Below are the code and all the weights of a small trained network. Each question names an input and a class and asks about switching units off, where a switched-off unit gives its printed mean instead of its output.

import numpy as np


def w(rows, s, z=0):
    codes = np.array(rows[::2]) - 128.0
    scale = np.full(codes.shape[1], s)
    scale[-1] = z or s
    return codes * scale


def f(y):
    return y / 2 * (1 + np.tanh(0.7978845608 * (y + 0.044715 * y**3)))


def log_softmax(a):
    a = a - a.max(-1, keepdims=True)
    return a - np.log(np.exp(a).sum(-1, keepdims=True))


def net(x, mask):
    res = np.array(x, float).reshape(1, 6) / 4 @ E
    y = f(res @ A[0][:, :-1].T + A[0][:, -1])
    res = res + np.where(mask, y, B[0][:, -1]) @ B[0][:, :-1]
    return log_softmax(res[-1] @ U[:, :-1].T + U[:, -1])


A, B = {}, {}
E = w([
[8,167,48,109],'x0',
[189,70,4,150],'x1',
[130,131,128,126],'x2',
[126,127,128,129],'x3',
[138,217,123,242],'x4',
[125,124,128,130],'x5',
],0.012)
A[0] = w([
[137,200,121,250,183],'neuron 0',
[159,146,151,170,146],'neuron 1',
[72,150,85,113,181],'neuron 2',
[160,155,113,162,137],'neuron 3',
[141,109,78,146,139],'neuron 4',
[197,101,177,144,244],'neuron 5',
[83,175,96,116,153],'neuron 6',
[116,124,144,129,154],'neuron 7',
[131,167,127,204,177],'neuron 8',
[119,69,134,30,254],'neuron 9',
[114,120,81,120,120],'neuron 10',
[170,90,42,150,176],'neuron 11',
[92,149,191,117,249],'neuron 12',
[178,96,108,145,121],'neuron 13',
[170,86,147,125,175],'neuron 14',
[146,133,164,120,145],'neuron 15',
[149,99,72,146,159],'neuron 16',
],0.018,0.011)
B[0] = w([
[93,109,163,205,251],'neuron 0',
[148,98,162,151,171],'neuron 1',
[39,112,121,96,189],'neuron 2',
[128,107,126,150,165],'neuron 3',
[113,92,87,138,168],'neuron 4',
[251,131,162,147,211],'neuron 5',
[76,152,117,130,180],'neuron 6',
[133,154,149,120,141],'neuron 7',
[117,123,148,169,204],'neuron 8',
[150,156,96,46,227],'neuron 9',
[114,104,122,112,156],'neuron 10',
[136,77,28,146,211],'neuron 11',
[123,174,194,104,209],'neuron 12',
[153,141,77,156,165],'neuron 13',
[171,153,114,125,174],'neuron 14',
[146,123,159,123,153],'neuron 15',
[127,91,76,131,181],'neuron 16',
],0.016,0.025)
U = w([
[220,200,185,38,113],'0',
[46,199,139,3,226],'1',
[167,112,248,186,148],'2',
[2,199,167,182,195],'3',
[238,118,31,90,156],'4',
[65,28,45,23,81],'5',
[186,71,85,248,79],'6',
[19,45,67,199,5],'7',
],0.0075,0.0031)

Each question gives the input, the list of numbers given to net, and the class t.
The units are the neurons (one row each of A and B). Each row of codes is followed by its name. A weight is (code - 128) times the scale printed after its matrix; where a second scale follows, it is the last column's (A, B and U).
mask holds one flag per neuron, in row order. A switched-off neuron (its flag False) gives its mean, the last column of its row in B, instead of its output. The means were averaged over made-up inputs and are rounded, as every weight is.
A unit's drop is (log p(t) with every unit on - log p(t) with that unit switched off) / (log p(t) with every unit on - log p(t) with every unit switched off).
The circuit of an input: a set's keep is (log p(t) with only the set's units on - log p(t) with every unit switched off) / (log p(t) with every unit on - log p(t) with every unit switched off). Starting from the 12 units with the biggest drops (on a tie, the unit counted first), units are removed one at a time, each time the one whose removal leaves the highest keep (on an exact tie, the one counted first), for as long as the keep stays at least 0.8.
circuit, biggest first: the units of the circuit, biggest drop first
unit that matters most: the unit with the biggest drop
top k neurons: the k neurons with the biggest drops, biggest first
drop of u: that unit's drop, to one decimal
input [-3,-4,-5,-4,1,-3], class 2: unit that matters most -> neuron 9
input [-6,1,-2,1,-8,1], class 4: top 2 neurons -> (neuron 12; neuron 13)
input [1,6,7,-3,-1,3], class 5: circuit, biggest first -> (neuron 5; neuron 0)
input [-1,0,-3,-7,1,-2], class 2: top 2 neurons -> (neuron 11; neuron 9)
input [3,1,7,-6,0,4], class 5: top 3 neurons -> (neuron 0; neuron 12; neuron 8)
input [0,-5,2,-7,6,-2], class 2: top 2 neurons -> (neuron 2; neuron 1)
input [-5,1,-5,-7,-5,6], class 4: top 2 neurons -> (neuron 12; neuron 13)
input [-5,0,-1,-8,0,6], class 0: top 2 neurons -> (neuron 0; neuron 11)
input [1,-2,-1,-6,3,-6], class 3: drop of neuron 5 -> 0.7
input [-7,2,2,0,0,-7], class 4: drop of neuron 8 -> 0.1
input [7,1,-7,-7,-4,0], class 5: drop of neuron 12 -> 0.3
